Below is a small trained network, with its code and all its weights. Each question gives an input and a class and asks what happens when units are switched off, that is, made to give their printed mean instead of their output.

import numpy as np


def w(rows, s, z=0):
    codes = np.array(rows[::2]) - 128.0
    scale = np.full(codes.shape[1], s)
    scale[-1] = z or s
    return codes * scale


def f(y):
    return y / 2 * (1 + np.tanh(0.7978845608 * (y + 0.044715 * y**3)))


def log_softmax(a):
    a = a - a.max(-1, keepdims=True)
    return a - np.log(np.exp(a).sum(-1, keepdims=True))


def net(x, mask):
    res = np.array(x, float).reshape(1, 8) / 4 @ E
    y = f(res @ A[0][:, :-1].T + A[0][:, -1])
    res = res + np.where(mask, y, B[0][:, -1]) @ B[0][:, :-1]
    return log_softmax(res[-1] @ U[:, :-1].T + U[:, -1])


A, B = {}, {}
E = w([
[130,126,125,125,133,130,134],'x0',
[118,122,116,123,149,146,138],'x1',
[107,201,92,139,216,50,59],'x2',
[248,166,82,183,138,173,132],'x3',
[109,130,120,132,144,152,125],'x4',
[135,125,128,123,127,122,134],'x5',
[156,164,88,2,94,166,139],'x6',
[74,182,47,175,86,145,243],'x7',
],0.0093)
A[0] = w([
[100,197,56,101,192,59,78,102],'N1',
[149,204,154,42,118,191,148,66],'N2',
[212,203,120,142,231,211,134,96],'N3',
[190,164,85,137,233,163,177,255],'N4',
[93,135,37,142,124,149,134,103],'N5',
[46,186,216,70,90,115,156,108],'N6',
[150,206,116,144,189,68,93,107],'N7',
[119,161,64,2,117,84,106,130],'N8',
[35,250,40,165,116,103,154,194],'N9',
[129,25,178,235,110,134,145,127],'N10',
[125,197,143,75,118,195,79,151],'N11',
[189,130,120,177,97,145,116,68],'N12',
[189,106,170,56,169,66,42,101],'N13',
[94,132,177,91,135,49,158,62],'N14',
[56,49,110,90,93,90,136,88],'N15',
[125,153,114,111,83,93,220,180],'N16',
[145,146,126,33,52,198,141,153],'N17',
[102,189,89,111,21,54,177,146],'N18',
[112,146,80,165,36,71,176,81],'N19',
[181,87,213,94,143,152,123,111],'N20',
[200,107,113,159,83,161,139,142],'N21',
[50,87,122,96,175,117,139,149],'N22',
[111,182,68,139,79,110,158,99],'N23',
],0.0084,0.0068)
B[0] = w([
[52,93,2,41,30,211,168,193],'N1',
[44,211,101,142,179,46,177,165],'N2',
[167,180,180,134,99,122,144,174],'N3',
[166,143,138,171,82,117,54,214],'N4',
[156,126,187,105,182,113,149,160],'N5',
[158,188,164,98,140,142,69,175],'N6',
[112,138,55,89,68,124,208,179],'N7',
[125,128,162,166,135,48,108,189],'N8',
[182,78,157,144,131,132,137,248],'N9',
[41,153,41,158,116,55,179,196],'N10',
[159,66,129,154,179,46,148,162],'N11',
[113,246,122,107,143,152,172,139],'N12',
[156,62,153,135,188,172,198,192],'N13',
[157,191,153,133,116,150,178,146],'N14',
[116,219,201,65,96,160,110,167],'N15',
[157,98,121,147,125,168,108,200],'N16',
[96,100,54,178,102,55,137,211],'N17',
[165,90,116,158,173,134,122,198],'N18',
[188,96,125,94,175,166,161,171],'N19',
[93,78,119,114,139,193,224,163],'N20',
[159,167,145,138,46,132,133,170],'N21',
[177,189,204,165,116,126,8,173],'N22',
[123,96,146,156,182,192,169,171],'N23',
],0.0068,0.012)
U = w([
[144,116,137,145,124,124,78,248],'0',
[84,140,78,75,73,195,130,101],'1',
[112,160,121,177,192,41,121,79],'2',
[170,99,163,136,215,192,120,58],'3',
[169,248,196,110,116,164,77,81],'4',
],0.014,0.011)

Each question gives the input, the list of numbers given to net, and the class t.
The units are the neurons (one row each of A and B). Each row of codes is followed by its name. A weight is (code - 128) times the scale printed after its matrix; where a second scale follows, it is the last column's (A, B and U).
mask holds one flag per neuron, in row order. A switched-off neuron (its flag False) gives its mean, the last column of its row in B, instead of its output. The means were averaged over made-up inputs and are rounded, as every weight is.
A unit's drop is (log p(t) with every unit on - log p(t) with that unit switched off) / (log p(t) with every unit on - log p(t) with every unit switched off).
The circuit of an input: a set's keep is (log p(t) with only the set's units on - log p(t) with every unit switched off) / (log p(t) with every unit on - log p(t) with every unit switched off). Starting from the 12 units with the biggest drops (on a tie, the unit counted first), units are removed one at a time, each time the one whose removal leaves the highest keep (on an exact tie, the one counted first), for as long as the keep stays at least 0.8.
circuit, biggest first: the units of the circuit, biggest drop first
unit that matters most: the unit with the biggest drop
k most important neurons: the k neurons with the biggest drops, biggest first
drop when u is switched off: that unit's drop, to one decimal
input [2,1,5,6,1,-5,-5,-3], class 4: 3 most important neurons	[N3; N17; N4]
input [-5,2,5,-3,2,-4,2,-6], class 3: circuit, biggest first	[N13]
input [-6,2,-6,4,8,-3,2,5], class 0: circuit, biggest first	[N1; N7]
input [-4,-1,-3,-7,4,3,3,-7], class 3: 3 most important neurons	[N13; N20; N4]
input [0,6,-6,5,8,-4,-1,6], class 0: circuit, biggest first	[N1; N4]
input [-4,5,-5,4,0,4,1,-3], class 1: circuit, biggest first	[N22; N9]
input [2,-7,5,3,0,-3,8,6], class 2: 3 most important neurons	[N2; N8; N11]
input [-1,3,4,-7,-8,-1,-4,4], class 0: circuit, biggest first	[N9; N2]
input [0,-4,6,-8,0,4,0,-7], class 4: circuit, biggest first	[N22; N14]
input [-8,7,6,1,-8,6,0,6], class 0: 2 most important neurons	[N9; N4]
input [-3,-1,-2,2,0,-7,-7,8], class 3: 4 most important neurons	[N19; N17; N9; N23]
input [-7,-7,7,0,2,-2,3,-4], class 1: 2 most important neurons	[N1; N7]
input [-5,-1,-6,-8,-4,-7,0,-7], class 4: 2 most important neurons	[N15; N6]
input [-4,-8,-2,-2,-7,-3,5,6], class 0: unit that matters most	N17
input [6,0,3,-5,-2,-3,8,7], class 2: 2 most important neurons	[N8; N2]
input [-3,-8,7,-6,2,-4,-7,-4], class 1: circuit, biggest first	[N1; N7]
input [-5,5,-6,-5,-3,-8,-7,1], class 2: 3 most important neurons	[N10; N1; N7]
input [6,3,-2,2,-2,0,-6,-6], class 2: 2 most important neurons	[N10; N1]
input [-4,-4,-2,-8,-1,3,-8,-7], class 2: 2 most important neurons	[N10; N1]
input [-5,5,-5,7,7,-6,7,-5], class 0: circuit, biggest first	[N17]
input [1,-1,5,4,-2,-4,-3,4], class 1: circuit, biggest first	[N1; N7]
input [-4,4,8,-6,-8,2,-7,8], class 0: 2 most important neurons	[N9; N22]
input [-6,6,8,-3,7,5,7,-1], class 1: 3 most important neurons	[N1; N7; N18]
input [-8,6,-6,-4,8,0,5,-1], class 0: drop when N15 is switched off	-0.1
input [-7,-5,4,4,3,6,2,5], class 3: drop when N7 is switched off	-0.1
input [7,1,-5,-1,1,6,6,-1], class 2: drop when N1 is switched off	0.3
